Where the symbols take the points:
lt κ fp
lt β rz
lt τ rz
jm κ hp
jm β dr
jm τ qs
sn κ lp
sn β lt
sn τ lt
lp κ zg
lp β gj
lp τ jg
qs κ ht
qs β md
qs τ md
hp κ pp
hp β mh
hp τ mh
fj κ rp
fj β jc
fj τ jc
lg κ qj
lg β gr
lg τ ld
ns κ md
ns β ng
ns τ md
zm κ nq
zm β gp
zm τ fz
gf κ jj
gf β zg
gf τ zm
mq κ hr
mq β sg
mq τ ft
tm κ ms
tm β ms
tm τ rn
qt κ dt
qt β jm
qt τ hl
qn κ dr
qn β hl
qn τ hl
lj κ rc
lj β qt
lj τ jm
mc κ rm
mc β fm
mc τ fm
rm κ gj
rm β sg
rm τ bz
ht κ jm
ht β hj
ht τ nr
rn κ gr
rn β hr
rn τ ft
ff κ mp
ff β hn
ff τ hn
dr κ qt
dr β hj
dr τ rc
hs κ ff
hs β qj
hs τ tm
jg κ nq
jg β hf
jg τ ft
rz κ pn
rz β rm
rz τ jp
fz κ ng
fz β bm
fz τ jj
bq κ lg
bq β rc
bq τ rc
md κ nr
md β ml
md τ ml
zc κ hl
zc β zt
zc τ zt
hr κ bz
hr β ld
hr τ ld
mb κ fm
mb β tr
mb τ tr
bz κ rn
bz β lg
bz τ mq
qj κ hn
qj β bq
qj τ bq
tr κ jg
tr β ms
tr τ ms
ft κ gj
ft β mp
ft τ mp
th κ rp
th β ht
th τ ht
nr κ qs
nr β ns
nr τ ns
fh κ tm
fh β bz
fh τ bz
mh κ pc
mh β fq
mh τ fq
pp κ bm
pp β lp
pp τ lp
rp κ nq
rp β fj
rp τ tb
hl κ tb
hl β jm
hl τ jm
fq κ fz
fq β gf
fq τ sg
gp κ hp
gp β fz
gp τ ml
jp κ ft
jp β ff
jp τ fm
hn κ hs
hn β qj
hn τ lg
rt κ lz
rt β lp
rt τ jb
ld κ mq
ld β jp
ld τ jp
tb κ fj
tb β lz
tb τ rp
hj κ qn
hj β th
hj τ ml
zt κ qq
zt β nm
zt τ ns
ms κ hf
ms β fh
ms τ fh
ng κ ml
ng β zm
ng τ fj
jj κ fq
jj β nq
jj τ nq
dt κ lj
dt β dr
dt τ dr
gj κ rz
gj β gf
gj τ mc
qq κ zc
qq β cr
qq τ qn
sg κ mc
sg β hn
sg τ hn
jc κ dr
jc β rt
jc τ rt
cr κ zt
cr β bz
cr τ lj
pc κ rt
pc β hp
pc τ hp
nm κ cr
nm β dt
nm τ ml
ml κ ns
ml β rp
ml τ rp
mp κ mb
mp β qj
mp τ hs
nq κ gf
nq β zg
nq τ bm
pn κ lt
pn β fz
pn τ gj
fm κ sg
fm β jg
fm τ tm
jb κ pp
jb β hj
jb τ gj
fp κ sn
fp β pn
fp τ tr
lz κ qs
lz β pc
lz τ pc
bm κ sg
bm β zg
bm τ zg
zg κ pp
zg β rn
zg τ jg
gr κ bq
gr β zc
gr τ hs
rc κ gr
rc β qq
rc τ qq
hf κ tr
hf β tm
hf τ tm

The rows follow the links: the fewer symbols apart two points are, the more alike their rows tend to be.

Each row is also shifted at random along 5 hidden directions that mean nothing.

Some points, each with a row of numbers:
rn -> [80,11,8,20,-30,-2,71,-5,4,41,7,-8,-41,30,-53,-5,-4,16,-41,-40,7,-23,48,79,23,-9,29,32,0,31,-16,-21,-12,-9,2,10,57,-5,22,-35,8,-13,24,8,48,-26,-1,-8,28,-41]
rt -> [-18,-10,-7,-2,-28,-45,-17,1,-45,30,-68,-14,-5,-43,6,-21,8,-35,-45,12,0,-11,-14,11,22,6,67,-18,-18,-2,-69,7,20,-13,10,16,22,17,-23,16,23,19,-9,-27,-39,-21,-52,-70,14,34]
jj -> [29,-9,-23,26,0,-11,39,2,9,-1,46,-63,-28,5,-1,25,-44,27,-12,-15,-44,-41,-17,35,12,25,-27,9,38,3,9,-8,-10,39,5,0,-36,-3,-3,9,20,15,8,0,-13,-18,38,2,2,15]
mb -> [-56,26,25,10,11,7,-79,17,-11,-45,-38,21,59,-24,-24,-36,40,-31,95,16,69,25,43,-18,-62,25,4,18,20,-24,-6,-11,67,40,-14,22,-2,-45,5,37,-38,-2,-15,-73,21,29,-39,33,-29,-18]
pp -> [-8,-56,-58,51,13,-11,65,-24,11,26,26,-9,-10,-21,-10,22,-54,54,-36,-75,-39,-2,-69,18,-3,42,-23,-11,12,7,19,33,-59,30,28,54,-28,0,-20,11,10,50,18,39,-27,-21,31,29,-14,17]
hf -> [68,-2,15,-12,11,-18,72,5,-4,17,23,-16,-24,-33,-49,-25,-31,48,30,-38,22,9,68,80,-11,48,22,94,-3,-8,-48,-23,31,37,-4,35,64,-27,15,-6,-1,-13,28,-46,-9,-31,-27,-31,16,-67]
bm -> [42,-4,40,21,-31,9,-60,-17,-3,-15,-23,-56,16,24,2,9,12,-42,12,15,-13,-47,14,-5,-10,-17,-6,-47,22,-11,16,-23,7,50,-13,-24,-27,-10,-24,11,6,10,1,-13,24,13,44,12,1,64]
rp -> [-48,2,-5,22,1,-9,18,59,-23,-36,-52,11,16,-57,32,-16,28,-6,3,27,16,-28,-46,55,4,61,49,-22,42,26,-26,-16,23,5,7,45,-22,27,-16,56,-36,-7,-35,-31,-29,-26,-60,-47,14,17]
qq -> [-13,5,31,-16,-25,10,-26,-13,28,4,-25,-8,-37,19,48,-36,-11,-22,-21,64,-19,-44,22,-5,46,-34,7,-40,-34,-19,-15,11,-6,-55,-2,-37,9,10,13,-4,44,-49,-37,-19,5,-2,2,-48,2,-12]
tr -> [-74,2,-17,13,15,-6,-27,-3,-6,-9,-18,23,-19,-49,-27,-31,9,4,31,0,3,20,9,9,-2,43,-5,27,40,-28,-21,-1,38,32,-1,48,-19,-14,9,37,28,-14,-60,-56,3,-2,-36,-33,-53,-45]
jc -> [-54,-7,-17,-21,1,0,42,10,-5,-18,38,22,-34,-32,9,76,-20,7,-32,-57,-25,31,-54,-11,5,-9,-49,53,-10,25,19,29,-21,-31,3,41,8,7,-16,-15,-10,48,-6,108,-31,-25,22,56,45,23]
hs -> [-11,29,-2,29,2,-14,19,42,18,7,-3,12,-2,-27,-51,-42,-26,-6,-12,31,27,-32,40,-3,2,1,76,-18,-5,-16,-24,9,37,2,-6,15,-4,-16,11,44,12,-9,12,-17,14,-27,-26,-58,-7,-11]
hj -> [29,-52,6,17,45,4,77,12,42,20,-17,40,-20,-33,14,-32,-14,56,-23,3,-14,8,-26,28,33,41,51,-24,-6,16,-15,4,-88,4,-4,24,22,30,-53,41,18,-15,-16,32,-18,-24,6,-79,0,20]
nq -> [18,-4,34,30,-34,1,-44,-7,0,-10,-27,-54,-34,6,9,-1,-9,-35,-21,31,-42,-55,2,7,27,1,8,-59,43,-8,9,-28,-3,38,-11,-13,-41,3,-31,36,46,-2,-44,-11,20,-15,32,-48,-13,55]
ht -> [52,-14,14,-16,47,-1,35,11,3,2,16,10,17,-9,6,-8,10,48,20,-2,1,45,15,9,-2,26,33,26,-5,19,-11,-19,-48,18,-12,-18,39,17,-34,5,-16,-7,18,13,-21,17,6,-48,3,7]
qn -> [41,-33,-7,3,42,4,116,42,49,7,17,-1,44,-6,34,-40,-23,100,54,-15,53,-25,7,68,-40,60,5,84,-59,41,-25,24,-18,-2,6,34,69,-15,10,-18,-77,-6,65,-44,-59,13,-24,27,66,-45]
gr -> [-88,27,-20,53,-8,-2,17,42,30,-1,-38,22,14,-18,7,-82,-13,-8,-17,61,33,-63,6,23,7,20,59,-75,-1,-17,-8,16,35,-28,17,21,-39,0,32,49,-5,-41,-22,-44,12,-26,-56,-36,-23,-33]
lt -> [-61,-37,-79,16,11,-34,-19,17,2,50,-59,49,26,-53,12,-53,23,10,9,54,22,-40,-85,19,1,100,21,-24,27,-7,-56,32,54,13,27,55,-76,20,34,49,1,-37,-61,-138,-44,10,-112,-51,-54,-36]
mh -> [6,10,-28,-22,0,-9,-17,-33,-37,-8,72,-63,8,32,-3,54,-37,11,-10,-66,-28,47,23,-47,-31,-63,-60,40,-27,-10,22,3,-13,-7,9,-46,20,-21,7,-69,-1,63,71,64,-23,17,60,74,10,17]
rm -> [22,-5,-61,-2,-3,-29,-28,-4,8,80,6,16,-46,20,-46,23,35,2,-55,24,-43,-17,-42,-9,61,-5,-30,51,27,28,-37,16,12,19,-21,4,-36,10,13,-16,74,13,-33,-40,9,44,-26,-58,-33,-18]
pn -> [77,-50,-3,-24,-3,-10,25,-55,15,59,8,30,-29,-2,-12,42,-40,-2,-24,-17,-15,6,-53,-10,5,20,-4,-16,-11,-26,6,15,-35,-3,15,17,-27,7,4,-5,23,-27,-16,15,1,-41,17,4,7,9]
tm -> [-74,-14,-7,64,20,21,51,-15,9,-29,-27,54,0,-47,-31,-43,-12,27,22,-64,25,29,-1,45,-34,67,11,-42,42,-25,40,-1,-19,11,26,70,-10,-5,0,46,-11,-26,-40,19,38,-51,-16,28,-54,-50]
hl -> [-14,-38,27,15,14,13,11,18,37,-7,-64,17,35,-6,54,-68,13,30,28,32,29,-31,4,23,-8,25,38,-35,-40,3,-17,24,-27,-16,6,8,30,5,-28,22,-23,-18,0,-42,-19,17,-20,-24,22,5]

Start here and follow the symbols in turn, left to right. Where do you end up?
Answer with the point's name.
[-59,27,-10,-10,10,18,7,29,34,-36,48,1,27,28,32,2,-22,18,45,16,20,-20,17,-32,-27,-29,-57,45,-45,9,31,41,39,-34,-1,-16,0,-24,40,-25,-42,5,31,4,-18,31,6,86,29,-33]
κ κ κ κ β: bq
[99,-10,28,2,-26,-11,0,7,-22,-21,1,-77,47,19,16,-3,-17,-11,47,8,29,-51,24,42,-40,18,20,-14,4,-11,-10,-40,31,44,13,-31,-6,-14,8,0,-48,1,52,-64,-15,-11,5,25,34,37]
τ β κ κ: jj
[41,-44,-9,12,29,-16,72,3,35,44,-10,-3,-14,-22,15,-62,-27,67,-25,9,-13,-7,3,41,37,38,55,12,-39,15,-50,17,-64,-2,-3,3,52,21,-29,6,27,-14,13,-18,-40,7,-2,-100,13,-8]
κ κ β: lp
[-51,26,9,33,-10,9,0,29,30,-18,-15,24,26,-3,0,-40,-30,-23,-4,40,42,-32,18,-25,-13,-16,47,-76,-22,-25,13,23,19,-35,13,7,-22,-12,12,38,-14,-21,0,1,21,-27,-19,4,-3,-3]
κ β τ β β: bq
[-20,14,-28,-29,14,14,50,13,19,-21,66,-14,-11,27,45,10,-24,47,18,-6,-6,-10,8,28,-1,4,-62,53,-13,6,16,12,17,-42,8,-15,4,4,54,-40,-24,-26,12,-8,-25,11,-7,44,17,-68]
τ κ β: ml
[-24,-24,-42,-1,2,-32,-57,24,-30,8,-34,-16,77,-25,13,-6,30,-5,67,10,48,-20,-45,-5,-59,47,-23,48,3,10,-39,31,80,54,-1,35,-26,-28,19,8,-54,40,19,-118,-50,47,-71,54,4,0]
τ κ β: zg
[79,-47,28,3,-13,2,-18,-49,2,42,-28,21,6,27,-27,32,10,-23,-9,-14,5,-8,-45,-17,-14,-2,2,-41,-9,-11,27,6,-38,24,-2,-1,-18,-14,-17,-3,8,0,-1,5,34,-5,31,33,10,44]
κ κ κ κ β: pn
[55,-29,27,-44,-16,-6,-42,-61,-2,38,-24,30,-31,-10,-14,31,-14,-46,-8,12,-2,18,-27,-42,9,-14,-7,-32,-13,-47,2,12,-9,-7,3,10,-13,1,-4,4,44,-30,-34,1,8,-27,17,-17,-13,16]
β κ β β β: sg
[-24,36,-21,16,10,-10,38,43,24,-1,42,8,8,-13,-39,-2,-47,4,0,5,27,-12,17,-25,-18,-8,29,16,-9,-5,2,21,20,-7,-2,14,-9,-21,22,19,-12,10,31,21,8,-16,-6,3,8,-11]
τ κ τ β κ: ft
[30,48,-15,-47,-9,-29,-13,59,-47,-27,30,-77,-2,-12,37,27,20,-1,28,56,-6,-35,19,39,19,25,-3,93,37,30,-65,-41,97,35,-17,-30,-19,12,23,-7,-23,1,10,-87,-66,20,-45,-53,25,-12]
τ τ τ τ β: hj
[41,-40,14,4,31,5,70,4,51,22,-3,1,5,7,26,-36,-22,67,10,5,18,-21,8,30,4,20,10,32,-51,20,-15,31,-44,-5,-6,14,58,-12,-13,-9,-10,-8,40,-12,-27,23,10,-10,40,-19]
β τ β: md
[28,-11,16,35,-7,-2,-69,-2,4,23,-52,20,34,21,-45,-25,64,-27,22,34,27,-16,1,-17,-9,0,22,-25,16,14,-3,-8,11,45,-23,0,-14,-17,-17,18,5,8,-9,-56,46,51,-25,-11,-28,23]
β τ κ: ms
[25,13,23,-34,31,-10,-37,50,-14,-19,-20,0,26,-14,19,-13,60,6,49,58,7,12,20,-8,12,6,28,66,6,32,-49,-22,27,28,-34,-24,30,3,-32,4,-19,9,6,-53,-35,50,-29,-69,12,23]
β τ τ β: ng
[-16,-7,9,35,1,13,-11,-7,5,-19,-12,9,-8,-25,-36,-6,5,-6,31,-24,-5,0,2,15,-15,33,-19,16,39,-16,20,-9,6,53,-10,43,-15,-28,-14,31,11,10,-29,-11,28,-3,11,16,-28,-3]
τ κ τ: mc
